Rows are numbered. After the first five, each row is followed by the numbers of the four nearest rows among all rows above it, by straight-line distance, nearest first.
In the rows, 128 means zero.
1: [176 140 125 168 121 105 145 217 139 123 119 123 128 121 196 106 153 147
 255 112 131 203 110 155 164 139 240 106 211 199 128 105 131 106 140 128
 131 147 114 150 187 111 173 140 224 170 255 181 121 129 146 134 164]
2: [131 167 122 195  99  79 143 206 125 119 140 127 162 129 183 125 174 157
 178 130 113 174 152 171 137 137 158 113 206 234 107 114 112 165 141 143
 154 147 136 138 165 148 153 108 206 164 177 160 107 135 108 142 222]
3: [165 111 120 118 142 131 138 253 147 162 105 120 127 147 145 116 157 144
 162 150 131 161 127 137 182 109 215 147 128 136 112 128  96 126 146 149
 151 103 130 175 148 109 144 132 112 167 157 143 123 117 115 150 121]
4: [125 184 106 113  99 133 120 219 108 116 104 128 129 144 127 111 169 126
 143 109 128 144 146 115 172 172 182 124 162 136 136  94 109 141 126 144
 143 148 108 170 216 141 119 125 170 180 138 126 140 125 133 147 157]
5: [144 113 117 130 146 124 137  95 131 120 141 145 133 136 125 105 155 159
 131 125 158 163 146 156 123 194 117 124 171 166 145 105 107 111 137 143
 132 168 114 106 169 133 119 116 124 143 139 171 120 129 138 103 113]
6: [164 112 150 180 162 130 147 181 160 137 137 109 143  79 126 152 195 148
 179 148 233 166 129 143 132  94 113 135 157 243 126  94 149 100 141 139
 141 108 136 130 152 123 133 177 127 117 116 115 124 109 104 135  83] -> 5 3 2 4
7: [119 159 129 154 133 121 130 246 124 123 147 146 120 108 135 122 200 114
 154 136 150 151 136 135 190 120 122 133 147 142 129 108 157 123 132 136
 182 140 116 192 145  95 137 132 172 147 125 111 119 120 121 166 138] -> 4 3 6 2
8: [126 137 137  90 140 139 123 158 153 116 163 118 141 121 117 115 188 139
 133 124 153 146 130 145 132 175 116 117 148 148 117 135 128 140 129 141
 113 121 117 132 191 103 129 136 102 148 131 114 132 161 109 137 157] -> 5 4 7 3
9: [119 131 137 114 142 110 129 132 155 118 148 134 148  88 113 128 148 132
 125 128 147 148 129 152 130 149 122 134 150 147 144 114 114 130 137 152
 172 136 103 178 168 103 143 132 111 123 122 111 111 147 123 154 127] -> 8 5 7 4
10: [154 106 174 178 197 110 133 143 164 183 136 132 203 121 158 158 161 162
 102 149 225 175 126 178 127 132 133 126 159 207 144 103 111 131 127 133
 147 170 134 112 161  88 153 190 112 115 125 121 121 129 139 116 145] -> 6 9 5 8
11: [109 123 167 167 168 148 120 161 144 173 144 147 164 133 144 177 138 167
 129 139 208 148 154 146 134 157 121 124 188 177 159 158 100 101 133 132
 182 154 132 127 126 106 129 148 103  87 125 114 132 147 133 145 132] -> 10 9 5 8
12: [121 134 135 123 156 126 152 142 163 134 186 129 186 137 137 131 139 176
 125 128 147 140 150 172 115 134 147 130 178 183 114 133 107 151 130 145
 133 134 125 133 151 123 137 133 107 126 167 123 139 135 128 119 172] -> 8 9 5 11
13: [101 187 144 105 131 110 112 134 167 126 173 152 122 123 120 104 205 188
 114 137 176 122 148 154 133 196 133 134 146 175 152 150 111 129  96 151
 164 124 124 147 220 161 138  98 114 103 141 123 128 128 149 184 157] -> 8 9 12 5
14: [173 141 148 159 123 139 137 162 167 154 168 148 142 114 148 138 193 147
 177 137 177 143 121 191 131 114 128 117 165 218 148 122 158 102 125 148
 145 135 140 126 127 113 110 155 142 119 173 145 145 133 124 104 131] -> 6 12 11 10
15: [154 130 132 117 113 114 136 141 138  84 128  94 132 135 109  96 156 156
 178 130 145 168 138 171 143 175 147 103 123 139 142  82 137 106 122 158
 136 159 111 148 220 123 122 130 100 156 132 185 134 135 125 115 156] -> 5 8 9 4
16: [109 156 147 172 164 131 134 162 165 134 197 152 176 108 134 143 191 158
  92 132 188 117 161 157 168 173 133 129 155 151 157 168 104 189 129 131
 178 119 128 116 124 135 132 134 138 100 113 106 118 158 151 138 167] -> 11 12 9 13
17: [145  93 129 100 167 132 153 156 135 100 151 124 197 140 121  99 144 176
 129 166 128 152 181 170 145 171 126  97 173 188 111 141 122 157 122 165
 134 155 123 127 142 137 143 148 133 108 146 142 100 134 136 104 179] -> 12 5 8 9
18: [ 99 151 107 150 145 118 127 244 112 165 143 134 115 145 145 108 136 135
 120 132  98 134 138 136 184 159 157 157 145 127 133 114 104 111 143 145
 223 126 124 203 134 111 128 105 138 164  95 116 132 157 116 199 125] -> 7 3 4 9
19: [115 175 138 139 126 112 163 196 143 128 151 104 121 121 127 118 226 148
 196 150 136 192 135 141 190 166 112 114 197 174  90 113 165 140 113 156
 127 121 130 148 214 115 150 143 152 147 156 129 107 148 118 122 127] -> 8 7 4 15
20: [106 109 140 146 207 126 111 165 171 194 173 161 195 149 136 131 123 190
 122 127 141 132 144 135 149 159 103 139 144 142 156 191  82 163 131 142
 182 124 131 134 139 127 112 134 122 141 114 111 150 146 185 161 169] -> 16 11 12 9
21: [141  99 131 107 191 132 133 141 141 120 141 112 186 169 126 133 125 155
 126 140 128 138 140 142 124 183 127 142 125 130 146 126 121 124 126 144
 130 174 116 126 183 127 129 111 140 107 124 144 108 112 132 120 182] -> 17 5 12 8
22: [111 155 134 155 153 144 117 175 165  91 198 115 209  97 144 110 185 214
 104 149 133 127 159 148 133 130 113 130 225 211 105 169 124 234 120 154
 118 143 120 122 226 146 199 125 195 130 169 104 109 150 131 119 255] -> 12 17 2 16
23: [110 172  99 179 130 129 117 176 104 132 129 130 142 131 129 117 186 123
 170 138 165 139 144 151 158 179 108 141 155 150 153 111 137 161 114 117
 158 117 120 160 116 130 133 115 121 138 100 144 118 142 107 145 152] -> 7 9 8 16
24: [110 119 141 110 218  96 136 187 137 182 141 130 194 132 142 141 114 147
 120 126 139 155 153 126 121 144 141 123 137 134 123 119  87 145 126 140
 185 140 101 108 129 110 133 157 130 134 108 147 125 135 127 143 143] -> 20 21 12 9
25: [146 166 137 145 133 111 126 166 160 123 171 149 136 117 148 109 164 113
 133 107 156 157 144 153 117 159 153 108 184 159 140 116 143 170 100 131
 128 135 116 146 110 123 149 147 131 129 180 124 119 133 125 106 166] -> 12 8 14 9
26: [145 112 127 116 112 159 118 194 146 108 119 125 127 152 130 111 146 193
 108 140 159 146 109 146 104 123 125 171 151 154 118 100 145 112 139 200
 171 143 110 175 230 121 146 110 131 123 142 129 103 179 118 154  66] -> 9 8 15 5
27: [135 129 127 130 159 124 129 144 180 102 188 139 206 104 127 100 160 206
 109 124 165 154 140 134 119 175 145 117 175 151 126 147 107 167 116 133
 135 170 121 107 197 149 143 123 121  96 119 133 129 138 118 115 199] -> 12 17 21 8
28: [122 114 170 149 143 151 166 158 170 131 159 120 127 125 127 149 199 162
 167 141 255 160 123 173 129 176 122 136 155 203 172 146 180 106 147 129
 148 147 128 142 118  94 140 167 140 132 117 116 100 120 127 114 129] -> 14 6 11 10
29: [119 112 171 197 141 127 138 198 180 116 157 152 195  86 137 139 172 201
  79 145 158 146 125 133 140 103 135 122 191 212 105 129 113 106 120 147
 121 135  97 137 148 101 160 150 175 126 143 112 122 119  89 132 169] -> 12 10 27 14
30: [124 141 159 162 146 107 149 248 149 105 152 141 150 113 155 116 198 170
 129 112 128 157 136 123 199  89 180 122 201 164  82 111 100 183 113 142
 146 118 126 175 180 138 149 105 211 146 207 112 103 138  75 147 159] -> 2 7 29 19
31: [119 157  99 142 121 152 116 246 134 107 143 127 153 139 139 118 154 130
 184 124 141 151 162 142 184 145 205 149 168 122 131  98  93 133 127 154
 140 116 111 177 164 118 120 101 198 135 128 130 131 159 142 133 143] -> 4 7 3 18
32: [127 137 137 106 128 140 126 188 155 115 115 128 127 169 123  92 126 150
 137 123 150 146 138 144 190 119 182 149 156 121 106 108 114 136 128 179
 142 117 116 180 234 114 161 126 158 177 109 164  93 152 109 166 139] -> 4 31 3 26
33: [127 126 128 120 170 126 157 141 143 101 104 107 125 123 121  98 170 148
 127 136 128 141 150 127 125 173 117 124 159 159 111 121 120 134 138 138
 159 130 106 133 203 113 122 126 144 147 117 105  99 127 109 124 131] -> 8 9 5 21
34: [113 178 113 163 131 140 124 185 144 115 184 166 159 128 142 119 188 154
 130 113 157 156 152 151 135 144 135 130 189 186 158 104 143 153 121 135
 179 112 129 138 129 103 131 137 148 131 155 142 136 129 132 144 120] -> 25 23 14 12
35: [129 102 174 178 197 142 147 188 170 119 198 157 224 140 162 121 144 154
 140 149 121 148 150 141 147 145 114 133 130 194 112 132  93 141 122 143
 137 137  89 115 107  95 149 165 128 124 133 112 122 139 149 123 170] -> 12 17 24 29
36: [ 98 135 137 114 163 131 136 144 135 186 142 136 153 120 134 150 151 137
 126 144 197 134 148 146 140 184 124 141 162 137 134 122  93 116 118 122
 182 122 124 124 158 108 103 155 108 139 122 121 100 134  94 162 144] -> 11 9 24 8
37: [132 169 121 107 124 132 135 119 153 115 147 123 173 147 138 136 172 192
 154 130 156 123 129 122 135 185 155 129 154 144 147 131 108 127 133 158
 114 165  94 119 222 151 137 116 115 125 116 128 130  99 130 136 200] -> 27 21 8 13
38: [123 178 125 109 113 108 112 191 146  90 170 149 157 125 127 121 155 220
 138 135 109 142 150 153 130 170 119 144 156 145 150 148 109 186 121 192
 146 124 122 166 240 183 132 121 143 126 121 130 123 119 113 181 155] -> 13 37 27 8
39: [144 170 135 125 147 150 145 218 181  90 185 130 119 101 121 111 200 160
 150 151 157 173 134 171 171 124 124 115 192 197 121 139 172 155 135 126
 145 129 108 134 127 110 130 129 143 166 180 133 124 122 126 130 138] -> 34 25 14 19
40: [ 85 138 122 108 122 124 125 232 144 110 127 118 124 117 133 110 162 131
 190 140 102 151 109 135 201 149 134 116 142 148 104 133 152 145 117 132
 116 166 128 203 187  91 129 134 170 186 136 107  71 180 107 158 135] -> 7 19 4 32
41: [104 183 119 111 119 123 133 178 149 118 121 139 153 129 125 127 206 153
 208 142 172 153 161 139 185 179 122 143 147 136 126 103 168 119 141 116
 167 146 144 138 173 130 130 113 149 138 120 115  99 151 101 158 139] -> 23 19 7 8
42: [131 145 100 121 126  93 129 167 126 116 115 130 155 164 133 134 119 138
 198 149 136 162 147 138 182 129 205 134 160 134 141 113 102 136 135 171
 115 140 116 169 205 152 131  98 153 163 138 189 120 174 117 154 112] -> 32 31 4 15
43: [136 150 131 147 115 110 137 171 185 108 186 115 159  98 158 125 173 161
 122 124 165 156 155 158 126 165 128 106 210 196 136 155 146 152 135 121
 125 125 122 142 167 126 141 130 157 137 204 121 112 133 136 107 172] -> 25 12 39 34
44: [115  94 142 127 114 137 143 151 171  93 149 128 201 126 116 106 163 244
 115 138 116 144 136 148 101 175  92 141 143 143 136 194 114 150 135 192
 111 148 119 117 255 176 157 113 151 103 123 129 108 165 157 129 227] -> 27 38 37 21
45: [127  82 150 132 209 155 126 172 171 185 128 133 174  87 129 153 164 145
 145 131 206 145 152 145 125 137 103 141 162 172 146 145 142 127 144 146
 174 144 141 137 135  94 158 143 144 123 120 123 123 133 129 129 148] -> 11 10 36 28
46: [110 152 136 113 137 120 133 138 151 106 131 125 107 123 134 112 166 165
 124 108 129 149 133 163 138 167 127 116 134 137 105 112 111 118 124 137
 146 136 121 125 188 139 117 122 143 126 113 117 115 135 133 120 160] -> 33 8 9 5
47: [142 180 139 139 146 104 127 206 119 110 138 119 125 111 113 134 211  70
 254 123 156 181 150 151 194 133 168 109 199 166 100  98 176 125 122 131
 153 118 119 146 161  88 153 109 157 177 203 133 115 146 117 123 129] -> 19 7 39 41
48: [177 105 142 162 149 123 141 146 171 101 181 124 208 120 181 100 139 140
 129 158 187 155 129 165 119 132 148 125 167 179 129 118 104 122 115 125
 121 153 137 121 145 113 151 163 142 142 203 141  95 122 116  91 186] -> 12 43 25 17
49: [131 124 135 112 147  92 138 174 143 105 115 140 160 108 132 101 158 143
 179 126 140 163 149 127 152 130 212 118 130 149 126 121  91 107 128 139
 140 140 111 160 122 116 131 114 145 147 158 144 124 129 113 135 124] -> 3 42 9 31
50: [119 180 148 105 115 140 139 105 151 109 152 143 135 197 128 135 164 156
 146 136 130 128 116 117 164 197 126 120 169 133 159  96 171 133 139 163
 111 151 123 150 255 135 120 108 102 152 132 157 129 135 145 152 131] -> 37 15 8 46
51: [141 151 121 142 137 140 125 168 175 111 147 148 135 121 124 110 139 146
 130 136 122 152 157 144 127 118 135 131 178 166 109 113 126 153 137 144
 133 123 129 135 124 106 150 145 140 143 184 123 124 148 133 111 153] -> 25 12 34 43
52: [147 110 127 127 207 130 139 146 138 211 137 127 134 142 143 128 158 128
 134 119 201 117 156 127 135 154 116 122 171 199 149  98 112 126 142 122
 200 144 121 122 122 117 148 169 105 109 148 131 146 127 130 123 120] -> 45 11 36 24
53: [121 127 162 160 179 129 133 143 159 160 153 142 255 110 120 161 147 148
 121 150 205 142 157 145 137 176 122 117 142 205 134 164 117 102 135 129
 128 159 114 110 129 108 126 166 107 130 110 144 120 136 174 133 199] -> 10 11 35 45
54: [ 96 129 149 147 171 109 126 158 160 129 196 165 179 135 123 133 160 233
 123 114 152 137 153 162 134 131 156 136 149 115 136 157 112 201 132 148
 119 142 109 129 128 127 114 119 141 127 123 128 105 136 139 152 177] -> 12 16 27 20
55: [115 108 122 136 157 154 144 123 159 105 132 122 150 132 140 122 161 177
 112 145 146 161 135 143 119 171 130 117 148 135 123 125 120 104 142 168
 126 111 114 153 196 143 138 148 112 105 134 100 113 112 127 137 168] -> 46 33 8 9
56: [115 126 126 122 156 103 173 147 135 115 114 129 133 187 127 104 165 126
 164 142 130 152 156 147 124 179 123 115 154 147 132 110 137 114 129 166
 134 140 102 113 202 135 130 110 107 146 138 137 105 132 118 128 107] -> 33 5 46 15
57: [144 192 153 121 120 122 146 186 127 109 146 126 108 125 129 127 212 140
 218 132 113 159 124 134 223 183 112 146 147 166 130 118 162 130 125 154
 132 116 117 197 255 130 147 124 163 185 136 129 111 159 114 156 103] -> 19 40 41 4
58: [136 111 176 169 199 154 143 134 180 113 173 148 255 131 136 171 142 190
 111 134 159 138 146 167  98 122 114 115 151 178 126 194 103 102 136 135
 127 192 101 103 126 118 141 163 122 144 127 131 124 131 154 116 195] -> 53 35 12 10
59: [121 142 109 101 151 110 159 141 148 156 103 125 142 136 120 108 146 146
 166 133 155 149 152 136 183 176 121 113 160 160 119 108 149 107 118 135
 164 137 139 128 146 100 133 125 120 148 105 137 104 145 122 115 128] -> 33 56 41 46
60: [114  74 104 153 130 121 127 207 122 140 142 139 150 128 132 105 146 150
 119 121 161 136 154 122 162 143 149 153 143 123 163 119 115  96 123 160
 216 132 125 182 138 124 132 125 129 135 157 133 127 119 117 162 126] -> 18 9 7 49
61: [130  97 109 118 196 114 138 139 173 115 134 124 193 163 121 127 171 163
 121 143 138 152 151 133 127 193 118 115 188 171 119 118 118 147 143 176
 136 159 125 100 202 147 154 114 133 135 134 151 113 127 148 102 143] -> 21 17 5 56
62: [112 169 120 152 163 142 127 173 152 136 187 152 133 137 138 101 167 151
 146 129 146 152 151 162 141 145 168 132 174 161 110 123 137 180 137 131
 135 127 127 106 122 117 132 135 147 106 174 120 116 125 121 106 125] -> 51 25 34 12
63: [178  78 137 192 164 152 127 165 156 139 178 153 198 116 194 138 156 177
 121 154 184 153 128 181 115 132 148 110 158 222 163  99 118 126 126 145
 154 148 101 125 135  82 138 182 134 128 176 154 134 117 163 104 154] -> 48 10 14 35
64: [126 184 154 183 115 107 144 213 163 115 168 152 126 124 154 110 212 157
 154 133 183 168 144 156 173 117 125 135 166 186 144 119 151 128 142 139
 159 116 118 138 130 102 136 116 161 129 129 134 121 148 128 146 140] -> 34 7 39 14
65: [122  95 151 134 206 121 128 137 150 164 126 126 171 126 108  99 134 147
 104 125 124 154 169 148 109 154 117 145 167 145 115 131 120 140 139 206
 183 144 111 126 113 104 131 136 134 111 136 115 131 117 139 163 142] -> 24 9 45 12
66: [134 183 114 111 109 135 135 153 149 133 143 133 129 164 146 114 172 144
 138 114 144 123 125 153 126 202  96 134 148 116 134 128 133 141 150 177
 161 140 118 162 247 130 147 120 117 138 153 117 107 125 136 189 106] -> 50 56 8 13
67: [100 138 161 139 161 121 155 166 108 149 138 115 149 129 130 165 187 121
 167 132 211 154 135 161 155 200 112 121 156 193 145 130 166 161 149 136
 154 165 119 127 138 127 121 133 130 100 106 125 116 110 100 144 139] -> 28 23 36 11
68: [127 127 152 203 135 118 125 124 159 152 190 128 130 129 139 159 203 142
 171 107 219 171 114 161 132 120 122 116 151 227 141 122 152 138 157 123
 125 169 141 122 135 129 123 153 140 127 143 126 128 106 106 109 138] -> 14 28 6 67
69: [136 146 171 183 149 116 153 139 153 118 190 133 163 118 180 129 177 137
 144 122 162 164 141 160 144 122 161 114 213 215 101 118 133 141 128 128
 142 169 128 126 150 121 149 124 180 107 203 117 109 134 109 120 188] -> 43 48 25 12
70: [110 138 127 119 102 144 127 154 152  87 149 109 132 107 119 123 160 162
 144 123 138 135 125 138 132 165 121 144 160 126 117 105  98 123 110 178
 143 144 129 166 213 137 122 144 125 124 137 124 119 167 102 144 161] -> 46 8 9 55
71: [150 132 115 113 129 114 144 149 131 107 144 106 117 155 122 131 168 139
 194 127 165 178 123 150 160 160 153 133 152 169 143  93 167  95 129 109
 128 151 137 130 145 105 118 148 122 144 148 157 125 122 120  97 129] -> 59 15 5 56
72: [141 124 139 148 151 117 128 139 130 113 137 125 152 116 138 138 147 127
 184 128 182 158 134 173 122 126 128 112 159 210 124 102 150 128 117 125
 135 151 147 134 114  97 121 127 107 120 158 123 116 108 127 113 138] -> 14 71 68 25
73: [127 162 139 136 165 147 177 158 137 122 139 124 134 110 117 102 196 146
 121 117 142 136 166 151 150 178 124 135 186 148  98 102 153 138 135 143
 138 139 142 127 164 128 141 130 129 141 109 125 118 140 116 131 128] -> 33 46 8 59
74: [138 162 108 109 115 114 128 213 137 102 150 111 149 156 177 112 179 151
 138 120 135 153 144 120 155 157 209 131 189 152 154 118 128 186 112 188
 133 129 110 140 255 147 163 142 158 151 233 187 101 142 126 135 159] -> 4 42 32 43
75: [106 115 155  95 171 129 124 143 163 153 133 134 175 139 138 129 152 178
 130 119 116 127 131 137  98 143 102 126 164 135 137 128 104 159 145 168
 130 140 115 137 158 125 134 125 123 116 132 129 115 124 143 141 163] -> 12 21 65 55
76: [122 121 118 112 141 142 106 172 120 132 127 118 137 140 124 139 150 120
 203 118 138 151 122 143 145 158 140 139 149 175 128 101 109 108 133 117
 151 161 139 147 149 113 121 109 163 150 136 140 121 170 148 126 132] -> 71 59 49 72
77: [145 162 136 106 167 121 143 138 124 123 124 132 136 161 142 105 139 161
 151 127 145 136 159 114 186 159 138 148 178 128 140 101 133 106 128 175
 172 132 120 146 192  87 131  97 135 159 145 131 109 129 125 160 147] -> 59 33 56 32
